Below are the code and all the weights of a small trained network. Each question names an input and a class and asks about switching units off, where a switched-off unit gives its printed mean instead of its output.

import numpy as np


def w(rows, s, z=0):
    codes = np.array(rows[::2]) - 128.0
    scale = np.full(codes.shape[1], s)
    scale[-1] = z or s
    return codes * scale


def f(y):
    return y / 2 * (1 + np.tanh(0.7978845608 * (y + 0.044715 * y**3)))


def log_softmax(a):
    a = a - a.max(-1, keepdims=True)
    return a - np.log(np.exp(a).sum(-1, keepdims=True))


def net(x, mask):
    res = np.array(x, float).reshape(1, 4) / 4 @ E
    y = f(res @ A[0][:, :-1].T + A[0][:, -1])
    res = res + np.where(mask, y, B[0][:, -1]) @ B[0][:, :-1]
    return log_softmax(res[-1] @ U[:, :-1].T + U[:, -1])


A, B = {}, {}
E = w([
[116,73,82,96,18,170,155,171,58],'x0',
[109,202,202,52,149,96,126,113,106],'x1',
[97,97,175,113,151,164,247,204,166],'x2',
[31,83,176,143,158,156,76,117,56],'x3',
],0.013)
A[0] = w([
[145,73,47,198,127,159,73,98,96,180],'neuron 1',
[186,168,88,160,162,124,154,111,142,225],'neuron 2',
[139,91,141,92,90,142,103,161,67,171],'neuron 3',
[76,98,81,77,69,151,165,174,140,208],'neuron 4',
[84,72,162,188,66,248,104,156,110,156],'neuron 5',
[138,174,191,115,135,118,156,160,172,206],'neuron 6',
[181,148,126,127,113,162,156,195,167,195],'neuron 7',
[91,108,111,18,71,135,67,51,93,238],'neuron 8',
[57,176,114,105,154,145,96,63,139,134],'neuron 9',
[170,78,111,62,117,167,145,162,133,171],'neuron 10',
[93,165,140,147,204,76,82,128,180,254],'neuron 11',
[99,181,163,118,208,107,218,130,148,215],'neuron 12',
],0.011,0.0034)
B[0] = w([
[189,125,120,204,138,127,80,111,60,216],'neuron 1',
[187,79,154,143,18,115,193,69,90,211],'neuron 2',
[118,191,118,125,138,165,108,112,127,190],'neuron 3',
[167,181,58,142,179,146,115,141,213,236],'neuron 4',
[87,141,87,138,201,184,56,149,113,229],'neuron 5',
[119,8,108,57,63,140,253,52,118,209],'neuron 6',
[160,119,70,94,113,154,148,137,156,215],'neuron 7',
[78,244,213,143,102,80,146,176,111,225],'neuron 8',
[119,120,141,109,188,71,143,157,181,193],'neuron 9',
[143,153,88,117,120,161,126,180,177,201],'neuron 10',
[142,81,79,78,159,36,101,136,126,249],'neuron 11',
[123,73,114,80,188,146,169,70,121,242],'neuron 12',
],0.011,0.014)
U = w([
[111,172,139,201,134,143,84,146,77,2],'0',
[117,36,127,193,160,48,72,143,146,138],'1',
[204,89,125,189,73,121,90,68,68,147],'2',
[135,55,143,10,136,113,165,38,127,170],'3',
[117,121,110,114,173,222,116,172,180,129],'4',
[122,139,165,62,116,2,122,183,134,98],'5',
[170,123,86,81,29,139,145,161,194,102],'6',
[128,251,200,90,80,121,138,123,97,144],'7',
],0.0098,0.0032)

Each question gives the input, the list of numbers given to net, and the class t.
The units are the neurons (one row each of A and B). Each row of codes is followed by its name. A weight is (code - 128) times the scale printed after its matrix; where a second scale follows, it is the last column's (A, B and U).
mask holds one flag per neuron, in row order. A switched-off neuron (its flag False) gives its mean, the last column of its row in B, instead of its output. The means were averaged over made-up inputs and are rounded, as every weight is.
A unit's drop is (log p(t) with every unit on - log p(t) with that unit switched off) / (log p(t) with every unit on - log p(t) with every unit switched off).
The circuit of an input: a set's keep is (log p(t) with only the set's units on - log p(t) with every unit switched off) / (log p(t) with every unit on - log p(t) with every unit switched off). Starting from all 12 units, units are removed one at a time, each time the one whose removal leaves the highest keep (on an exact tie, the one counted first), for as long as the keep stays at least 0.8.
units of the circuit, in order: the units of the circuit, biggest drop first
top k neurons: the k neurons with the biggest drops, biggest first
drop of u: that unit's drop, to one decimal
input [7,0,-5,-3], class 7: top neuron => neuron 8
input [0,5,-8,-1], class 5: top 3 neurons => neuron 9; neuron 11; neuron 3
input [2,1,-5,-4], class 7: units of the circuit, in order => neuron 8; neuron 11
input [-4,2,-4,-1], class 5: units of the circuit, in order => neuron 12; neuron 11
input [8,8,6,8], class 4: top 2 neurons => neuron 5; neuron 4
input [-3,-2,-3,0], class 2: units of the circuit, in order => neuron 1; neuron 12
input [-1,-1,-5,8], class 0: top 2 neurons => neuron 8; neuron 1
input [-6,6,-7,-2], class 5: top 3 neurons => neuron 8; neuron 9; neuron 11
input [-3,-8,-6,4], class 2: top 2 neurons => neuron 1; neuron 4
input [5,0,-7,4], class 0: top 2 neurons => neuron 1; neuron 5
input [-4,-4,8,3], class 3: top 2 neurons => neuron 12; neuron 6
input [-2,-7,-2,-4], class 2: drop of neuron 4 => 0.0
input [0,-2,1,4], class 0: drop of neuron 10 => 0.1
input [8,6,-1,7], class 7: units of the circuit, in order => neuron 8
input [5,3,-8,2], class 7: drop of neuron 8 => 0.4
